Stage of each row
[-276   83   35 -391  588 -316 -331   68  209 -313 -409 -203  236  361
  339 -219  -45  225  286  724  195  398   17  256   53  153  -42  422
 -742 -125  116  251  121 -217   76  -37  506 -155   14 -183  205  165
 -329  -49 -316  -21   49   52 -262 -160] -> 20
[  -5   -7   57   65  199 -262  -38  -29   83  -34  -45  -60 -116   95
  -30   37  -88 -189   77   91  179   59 -158  -23   31  -29   21  218
  -47   -6  -89  -59   14  -15 -188  -54  131   69  -41  -53 -267   -1
  119  -43   84  -99   40    4  116   39] -> 12
[ 422  127  169  -83 -263  103  189 -306 -252  115 -222    9  161  -80
   38   -4 -114 -297  -12 -125  165  115 -322   98  -76  301   17 -347
  171  423  -53  420   86  426  297  303   81  -19  336 -606  306 -487
  145  -97  174  475   -1  159 -429  185] -> 7
[-355   98  134  -13  -21   10 -163  187  316  180   46 -257 -409  -54
  142  -80  108  -75  -22   77   79 -122   21   95 -193   98   94 -230
   17 -167  -34  192  129  271 -124 -184  230 -156   65 -165  100  104
  -12  121   18  339   36   86 -208  149] -> 20
[-106 -299 -213  325 -240  141    7  384  298  375  529 -243 -388 -541
 -417   -3  -93   56 -438 -525 -478 -713  401   33    5   41 -122 -486
  455 -280 -166  -72  -50  637 -236 -400 -503   99   52  265 -281   57
  500  389  310  177 -165 -235  -56  374] -> 24
[ -68   44   48   -4   73 -118  -48  -38   13   75  -12  -59  -84  -57
   73  -95   40  -14  -42  -20   42  -60  -78  116   42    0  -13   43
  -66   28   16    5   -1  133  -83  -73   66   71  -32 -118 -177  -28
  190   75   53   53   35   43   30   86] -> 16
[  52  -26   40  -13  195  -92  -56 -182 -110    3 -203   65 -260   36
   32  -36   45 -252   61   -6  244   22 -447  -39   85 -166  151   86
  -47   29  -79   21   30  -54 -165   54  201   27 -125 -148 -282   61
  119 -190   15  -46    4   49  204 -140] -> 14
[  -3   44  154 -248  386 -412  -99 -144   73 -235 -321   43  404  311
  111 -168 -341   -6  167  627  206  506 -139  269  -26  226  116   65
 -410  261  -68  384  211  144  442  182  248   21  343 -496  372 -118
 -151  -74  -81  255   66  189 -491  -78] -> 33
[  53   37  -71 -228   -4  -18  -73  146   57   95  184 -230  178 -140
 -109   32  -15  104  -31   56  -41  -49  244   31 -104  103 -163  121
   66  -55  122 -157  -49  -23 -193 -253   75   14   98    6 -143 -103
  174  256   88  -84   56 -198   92   98] -> 8
[  19  289  102  -82 -259 -153  174 -212 -162  153  133  365  233  167
  157 -171  182  -31  -19   75   50  -72  -15   77 -115  104   29    7
  100   93  166 -108   -4  258  -27  -94 -160   67  193 -318  162 -280
   50  119   58  181  155  187 -162  238] -> 32
[-218  -13 -105 -124  -46   83 -221  127   31  134  182 -511  -73 -255
  -64  236   59  -39  -32  100  -25   27   66  148 -107   64  -77  -44
  221 -101  -48   19   -2 -148 -224 -246  236  -83   13  -82 -156   74
  280  264  216   87  131 -246  126    0] -> 20
[ -54  -60   53  117  228 -192 -118    6   83    5  -97 -163 -267   17
   28   60  -91 -191   75   81  209   30 -235  -20   87  -68   42  150
 -105  -43 -122   52   55  -35 -210  -30  226  -13 -134  -41 -284  133
   81  -99   43  -58  -33  -30  100  -14] -> 24
[-141  131  123 -211  -28  147 -213  160  132  231  -24 -280 -359  -74
  185  -15  213  -66   84   65  223  -87  -32   -4 -213   27   88  -95
   33 -159  137   65   61   52 -277 -112  426 -239  -54 -123    1  112
 -101   71  -60  181   10  -67   -1   40] -> 14
[ -67   62 -120  -25   47 -196  -11 -171 -110 -101  -27  181   99  266
   21   36   86 -148  121  299  105   31 -231  -15   50    0  -22  218
  -83 -142 -103   -9   47 -152 -224 -150  -40  -85    9  -95   43   26
  -90  -90   23  -58   97  -22  -30  -22] -> 14
[  86   83   41  -81  -18 -129   28 -200 -212  131   78  269  136 -114
   60 -216   14   95 -132   -9   40  -59 -176   73   94 -132   27  -18
 -118  207   85  -46   81  112   34  -56 -125  145   23 -209 -128  -42
  150    0  -21   43   10   92   47  -38] -> 31
[-308  135  -78 -703  374   74 -395  313  241  -57 -141 -181  107  125
  320 -339  328  412  154  460   20   61  357  147 -160   35   23  253
 -420 -411  467  -68   22 -229 -180 -262  439 -222    0  -33  190  218
 -320   92 -418   -5   43  -65  -39 -252] -> 27
[ -63 -132  -91   89 -228  219 -122  371  240  398  421  -51 -385 -447
 -120 -150   78  175 -329 -368 -281 -612  305  -15  -40  -57  -15 -513
  193 -266   55   34  116  512 -211 -272 -363 -116   15  143   55  207
   10   88  -31  342 -245 -138 -212  119] -> 29
[ 203  106   -4  -19   47 -292   33  -96  -81 -131   31   11  348  175
  -29  166 -162  -91  141  259  145  185  -64  -12   67  151 -226  333
 -165   80  -55    1   38 -152 -140  -91   18  -46  106  -82   40 -156
  -77  -65   45 -123   29  -99 -102   58] -> 3
[ -30   72  104  208    0 -221   -3  -33   63   17    9 -216  -42   -3
  110  127  -33 -178   17  -62   43   65  -23  185   62  158  -87   75
   72   92  -58  103  -21  175  -52   64   17   72   22 -194  -64 -157
  205  -14  186  207   58   68 -152  194] -> 19
[ 186 -446 -335   -9 -216  418  -98  441  133  469  552 -327 -251 -884
 -624  -41 -189  263 -551 -605 -527 -757  417  -31   -1  -70 -166 -646
  426 -172  -83  -77  -17  527 -178 -419 -445   65   69  331 -367  117
  538  441  234   74 -293 -486  107  142] -> 8
[-110  135   17  -13   -8 -197  -66   -2   12   28  197 -126  174 -100
  105   25   43   68  -65   41  -39   87  109  167   39   27 -125  150
   -1   78   88  -71   33  -61  -79 -127  -75  113   45 -155  -75  -70
  176   40   80  104  115   33   -2   10] -> 27
[ 101  -54   91  209   56  -70   23 -147  -70   86 -156  -36 -312  -89
   45    2  -23 -280  -34 -227  128  -88 -350   61  137  -31   80  -92
   61  107 -126  153    0  253  -60  150   65   69  -88 -192 -227  -60
  246 -146  125  150  -64   89   -5   70] -> 20
[-101  -42   30  -86  -21   55 -127  144  170  208  107 -166 -196 -244
  -73 -143  -89   70 -148   17  -10 -183   17   51  -98   33   16 -313
  -46  -11  -73  190  168  304   -5 -189   53  -76  109 -110   17   92
   64  159   21  234  -68  -42 -166   96] -> 12
[ 248  209  -17  241  -46 -285   95 -194 -284  -43   10  310  118  284
  335   99  352 -105  176 -175  102 -136  -76   -6  321  -55 -224  611
  -96 -118  255 -330 -213 -156 -496   97 -238   25 -347  110 -190 -110
 -118 -326  -73 -197  -24   -5  119  103] -> 17
[-123  -45   26 -330 -112  168 -281  204  -22  447  359 -273 -110 -457
 -167   17  -52  197 -174  138   26 -131  103  114 -268  -93  117 -403
  185   43   59  -33  112  136  -83 -308  260 -108   99  -76 -137  222
  193  488   92  132   14 -326  139  -29] -> 37
[  99 -136 -126 -304  116  446 -343  276   44  237 -110   62 -523 -290
  183 -319  389  217  -91 -287  -47 -512  -26  -51   92 -247  121 -327
 -199 -408  302  120   86  169 -304   -1   37 -345 -266  141  115  416
 -385 -345 -461  236 -378 -149  -76 -348] -> 14
[  70  197   71 -127  -93  -40    8  -65  -60   71  121   66  -12  -31
   36   32  136 -116    5  -40  137   -5 -131  -61  -85  -36  -29   77
   74   26   79 -121   32  -90 -239 -163   64  -25   70 -130  -60 -110
   48  -61   13   12   74   25  122  -55] -> 2
[ 158  122   51  -58  151 -256   31 -108   22 -191 -157  116  116  315
   83   54   18 -258  202  155  207  202 -150  -36    7   95    2  298
  -49  -25   23   -4   17  -91 -138   85   62  -23   99 -190  108 -175
 -140 -304  -30   31   54  100 -116  -64] -> 7
[ -24 -294   -8   97  498 -422   -5  135  341  -89  -15   70 -105   40
 -331 -218 -386  -59 -105   35  -81  -63   76   52   69  -52  160   60
  -53  -52 -164 -112  -14  376   71  -93 -112  329  125   52 -382   13
  355  104  104 -137  -59   49   49   53] -> 32
[-173    6  -54  184  265 -538    6   96  255 -168  195   38  170  213
  -48  -16 -119   31   17  176  -83   19  238   63  126   26 -147  475
 -135 -152  -26 -272  -43  -25 -213 -252 -231  222    3  127 -251  -13
  142   54   78 -216   88   31   47  135] -> 27
[ 291  290  231   32 -488  163  218 -207 -244  352   69    7 -249  -52
   40  207  179 -478   66 -267  355 -137 -342 -195 -251  115   39 -134
  468  156   23  -55  -55  186 -329  -19  251 -117   81 -296 -105 -363
  176   69  253  127   88    9  107  318] -> 3
[ -13   51  -40 -173  -33  130 -108  -47 -121  109  -50 -135   -2 -191
  140  -83  177   54  -74  -81  -51  -67  -52  200   41   46  -32 -115
    3   13  119  126   -8   96  -20  -11   81  -27    3 -223   15  -53
  166   35    7  223   13   -8  -68  -32] -> 21
[  30  113   86   95  -84 -117   -8    1   17  119   54  -24  -56   24
  154   10   46  -83   32   -3  103  -73  -14   27   18   84  -59   46
  -15   -6   56   53   46  157 -159  -18    3  -60  -10 -135   31  -52
  -43  -57   18  158  -27   29 -166  164] -> 27
[  80  -87 -170 -234    7  298 -228   48 -149   89 -109 -304 -139 -193
   47  149  197 -103   49  -30   29  -50 -124   71   15   13   14 -114
  152 -181   73  150  -18 -129 -222   25  235 -231  -77 -124   32   95
   20 -112   -8  168  -60 -238    8 -211] -> 23
[ -65   43  -12   18  170 -173  -58   37   77  -29  -79  -26 -112  180
  129  -30  123  -86  121   77   97  -76  -11   11   64   24  -29  296
 -102 -218   77 -106  -79   -8 -302  -93  116  -25 -125   25 -166   23
    4  -37  -32 -104    9  -12   52   86] -> 23
[ 208   -8  -29  -84  -51   23  -14  -54 -197  185    5  -13   56  -89
    5   -7   -3   -8   10    9  100 -128  -73  -15   41   19  -50   41
   -2   28   91  -28  -29   92 -166  -40   94  -43  -51  -78 -156  -41
   85   93   33  -52  -68 -164   40  112] -> 29
[  38   91    6 -114    3 -168    6 -170 -167   59   55  372   60  190
   22  -60  111 -122   60  195  149   -7 -214  -17  -44 -106  165   60
   49  -37   47 -128   38    6 -152  -69  -47  -20   60 -160   34   11
  -71  -71  -25   16   68   23   28  -87] -> 34
[ 156  -11   35  -75  101  -72    3  -49   -2   34  -18   20 -111  -71
 -118  -25  -62 -169  -19  -77  138  -19 -205  -89  -14  -73   48   30
   45   52  -41  -52   33   24 -142  -64   85   62   47  -98 -225  -68
  160  -80   53  -51  -12   -3  152  -68] -> 6
[ 269  -17   -7  108 -129   48   46 -108 -196  169  -38   31 -114  -89
   30   45   61 -164  -14 -219   73 -215 -188   -8  112   29  -52  -59
   96   31    5   62  -42  219 -180   94  -51  -48  -89  -91 -100  -96
   86  -89   78  101 -110  -82  -56  142] -> 14
[ 231  -68   45  -96  156 -122  -17 -133 -175  104  -79  217   45  -72
  -21 -185 -100   18  -54   -8  101  -49 -200   53  111 -118  110  -26
 -122  165   64   -7   28  195   45   84    7  112   -8 -148 -180   -6
  119  -41  -46   -9  -94   -2   41  -65] -> 33
[ 100   56   23  -83  229 -225  -26 -120  -47 -138 -235   22  127  226
  140  -39   28 -108  163  151  145  146 -121   98   96   84  -25  310
 -170    3   69   15  -56  -23  -74  102  141   34  -16 -164  -47 -125
    6 -129  -26  -28   40   50  -52    6] -> 14
[ 126  205  -89  139 -158 -357   48   24 -166   68  417   99  374  195
  100  274  180   43  138   81   24  -87  310  -45  106   21 -324  669
   91 -166  261 -556 -201 -282 -592 -234 -239   32 -188  238 -250  -81
  -31   87   87 -353   92 -261  224  229] -> 31
[ 116  -57  -43  335  337 -519   81 -157  -30 -218 -132  305   16  350
   62  -31  -82 -162  134   64  120  -39 -217  -60  371 -100  -96  566
 -319 -101  -83 -169  -67  -53 -285   21 -190  149 -236  133 -339   33
  -10 -299  -39 -331  -77   61   89   52] -> 24
[ 230  -97  -99 -107   66   28   27 -182 -204   26 -141  141   16  -61
 -107 -101  -32 -110  -42  -45   51  -93 -294  -16  101  -48   39  -63
  -15   58  -62   82   21  105  -29   26  -27   29   26 -157 -111  -68
  142  -88   30    4  -59  -40   23  -62] -> 11
[-124  104   59 -216  229  -31 -155  -27   33  -27 -262 -100 -235  181
  227  -56  255 -167  193  142  242   77 -193   49  -63  -19  143  209
  -67 -182  132  -27  -57 -115 -246   -1  424  -93 -105 -153 -117   37
  -11  -81  -79   -2   91   48  133  -95] -> 18
[ -11   14  116   75  168 -202  -49  -28   80   21 -114  -93 -145   39
   91  -45  -93 -132   52   65  180   45 -159   35   55   21   31   98
 -133   49  -44   94   57  116  -72   23  176   31  -34 -153 -158    0
   76  -64   25   47  -22   70  -43   76] -> 26
[ 182  -44   -6   64  -52  -27   66 -189 -202  129    5   65  -21 -188
  -63  -37  -58 -138 -127 -182   26  -82 -250   45  108  -51   33 -125
  120  189  -60   62   25  183   10   51  -93  134   27 -227 -191 -118
  305  -46  145  110  -27   28   32   19] -> 28
[ 109   75   70   10  -94 -224   51 -121 -154  159  172   20  254  -67
  -41   32 -158    8  -46  120   75   46  -20   98   -5   68  -72   51
   30  239    2  -48   27  139    3  -76  -26  115  104 -191 -131 -146
  212  219  173   13   68  -61  -24  197] -> 32
[  89   31   60  -41   92 -237  -52  -49  -45   34   68  157  106   62
   23  -18  -40  -44   19  109   80   67  -47   99   20  -33   83   52
    1   68   61  -49   42   99  -27   40  -60   51   74 -154   19  -18
   -8  -80   -6  103    5   10  -78  -65] -> 34
[-227  139  121 -111  110 -176  -89  -55   89   48   33  -23  -46  -75
  128 -208   48   70  -90   84   59   61  -92  160  -29  -58   42    5
 -158  118   31   31  113   71   32 -138   85  121   55 -231 -109    3
  171   68   -1  138  120  183   27  -25] -> 14
[ -87 -192  -77   10  131  -11 -117  162  207   74   47 -227 -117 -263
 -149 -119 -183   61 -192  -57 -180 -151   95  158   44   74  -12 -273
  -13  -41 -122  218   91  347   96 -114  -77   53  127  -93  -38   46
  240  110   83  232  -95  -36 -206   51] -> 25
[-121  258  119  -43  -29 -201  -83    2   46   60  136   -8   47   36
  261  -53  183   73   27   69   97   33   55   94   -7   -5 -103  212
 -136   18  175  -95   55  -58 -193 -116   15   -1  -42 -115   -5  -14
  -67  -42  -60   99   91   90  -21   39] -> 13
[-166  207   54   22   45 -286   30 -121    9  -43  -24  103   49  295
  191  -48  127 -106  135  253  164   46 -103   23   -1   60  -39  332
 -136  -90   30  -90   -3  -57 -227 -161   89    1  -18 -131  -60  -63
  -11   23   17  -68  148  111   -3  156] -> 24
[ -11  128  154   97  -38 -242   19  -51   60   87  103  165  -80  113
   89  -15   13 -177   24   52  149   15  -97   21  -60    2  111  -15
   82   45    6   -5   95  189  -84    8  -66   17   96 -211   77  -54
  -48 -122   36  216   36  137 -152   62] -> 32
